Here is a tiny trained network, its code and every weight. The questions are about switching its units off for an input and a class, where a switched-off unit gives its printed mean instead of its output.

import numpy as np


def w(rows, s, z=0):
    codes = np.array(rows[::2]) - 128.0
    scale = np.full(codes.shape[1], s)
    scale[-1] = z or s
    return codes * scale


def norm(h):
    return h / np.sqrt((h * h).mean(-1, keepdims=True) + 1e-5)


def f(y):
    return np.maximum(y, 0)


def log_softmax(a):
    a = a - a.max(-1, keepdims=True)
    return a - np.log(np.exp(a).sum(-1, keepdims=True))


def net(x, mask):
    res = np.array(x, float).reshape(1, 4) / 4 @ E
    u = 0
    for l in range(2):
        y = f(norm(res) @ A[l][:, :-1].T + A[l][:, -1])
        res = res + np.where(mask[u : u + 5], y, B[l][:, -1]) @ B[l][:, :-1]
        u += 5
    return log_softmax(norm(res)[-1] @ U[:, :-1].T + U[:, -1])


A, B = {}, {}
E = w([
[97,97,170,80,112,165,29,154,72,196,194,155],'x0',
[80,93,207,87,108,135,136,90,51,160,91,132],'x1',
[55,122,2,97,249,103,104,166,142,54,150,97],'x2',
[129,133,149,189,176,170,191,122,139,187,126,156],'x3',
],0.0071)
A[0] = w([
[253,199,127,171,42,96,120,109,120,77,27,62,6],'0.n0',
[217,154,215,147,120,108,126,57,141,174,213,174,76],'0.n1',
[155,136,24,200,149,145,149,201,156,134,133,113,159],'0.n2',
[228,150,162,184,80,21,158,107,116,8,99,81,11],'0.n3',
[172,207,122,163,128,69,158,85,120,151,77,136,232],'0.n4',
],0.0054,0.002)
B[0] = w([
[189,116,149,62,134,124,153,112,162,128,172,102,229],'0.n0',
[39,149,105,143,43,154,121,41,88,132,130,125,230],'0.n1',
[77,255,76,188,100,180,59,164,92,62,81,138,254],'0.n2',
[184,199,217,45,141,83,164,110,174,90,121,164,227],'0.n3',
[110,96,134,51,119,170,166,96,137,142,95,133,224],'0.n4',
],0.0081,0.0051)
A[1] = w([
[113,221,105,78,61,58,112,61,55,100,110,115,254],'1.n0',
[136,45,135,167,36,151,167,49,133,205,151,185,91],'1.n1',
[105,158,151,102,179,93,218,42,200,164,13,69,50],'1.n2',
[97,198,85,63,220,144,25,140,39,90,201,148,221],'1.n3',
[95,254,14,171,183,149,214,187,166,84,59,196,168],'1.n4',
],0.005,0.0028)
B[1] = w([
[103,121,125,131,132,179,151,148,91,167,145,174,242],'1.n0',
[23,139,75,193,58,125,75,136,111,88,157,156,195],'1.n1',
[138,76,98,161,194,155,116,132,115,144,50,166,186],'1.n2',
[84,116,212,56,152,12,81,242,150,120,192,47,246],'1.n3',
[255,91,61,245,152,110,130,107,174,149,139,90,255],'1.n4',
],0.0077,0.0084)
U = w([
[29,146,199,195,3,227,121,40,46,211,161,198,181],'0',
[178,56,86,223,237,157,238,84,126,159,9,145,4],'1',
[13,75,218,25,174,20,74,237,51,146,199,42,159],'2',
[202,211,210,32,69,139,228,69,201,69,99,162,167],'3',
[183,191,51,226,209,54,70,228,230,57,222,22,120],'4',
],0.0068,0.0035)

Each question gives the input, the list of numbers given to net, and the class t.
The units are the neurons (one row each of A and B). Each row of codes is followed by its name. A weight is (code - 128) times the scale printed after its matrix; where a second scale follows, it is the last column's (A, B and U).
mask holds one flag per neuron, layer by layer. A switched-off neuron (its flag False) gives its mean, the last column of its row in B, instead of its output. The means were averaged over made-up inputs and are rounded, as every weight is.
A unit's drop is (log p(t) with every unit on - log p(t) with that unit switched off) / (log p(t) with every unit on - log p(t) with every unit switched off).
The circuit of an input: a set's keep is (log p(t) with only the set's units on - log p(t) with every unit switched off) / (log p(t) with every unit on - log p(t) with every unit switched off). Starting from all 10 units, units are removed one at a time, each time the one whose removal leaves the highest keep (on an exact tie, the one counted first), for as long as the keep stays at least 0.8.
circuit, biggest first: the units of the circuit, biggest drop first
top k neurons: the k neurons with the biggest drops, biggest first
top k neurons in layer l: the k neurons of layer l with the biggest drops, biggest first
drop of u: that unit's drop, to one decimal
input [4,-8,-4,-8], class 2: circuit, biggest first => (1.n4)
input [0,1,-3,-8], class 3: circuit, biggest first => (1.n3; 0.n3)
input [-5,-7,-2,-2], class 3: top 2 neurons => (0.n3; 0.n0)
input [-1,3,-3,-8], class 3: top 2 neurons => (1.n3; 0.n3)
input [-8,-6,-1,-4], class 3: top 2 neurons => (0.n3; 0.n0)
input [-1,-7,-4,5], class 0: top 3 neurons => (0.n1; 1.n3; 0.n4)
input [-4,5,2,-3], class 3: top 2 neurons in layer 0 => (0.n3; 0.n2)
input [8,-7,-1,0], class 2: top 2 neurons => (1.n4; 1.n3)
input [4,-4,2,-4], class 2: top 2 neurons => (1.n3; 1.n4)
input [0,-8,-4,7], class 0: top 3 neurons in layer 0 => (0.n1; 0.n4; 0.n3)
input [-6,7,5,-4], class 1: top 2 neurons in layer 1 => (1.n2; 1.n3)
input [6,-5,0,-4], class 2: drop of 1.n4 => 0.2
input [-5,-5,-2,-3], class 3: drop of 0.n3 => 0.2
input [-6,-1,0,-1], class 3: drop of 0.n3 => 0.6
input [4,-3,3,-3], class 2: circuit, biggest first => (1.n3)
input [-1,-1,-4,-5], class 3: drop of 0.n3 => 0.4
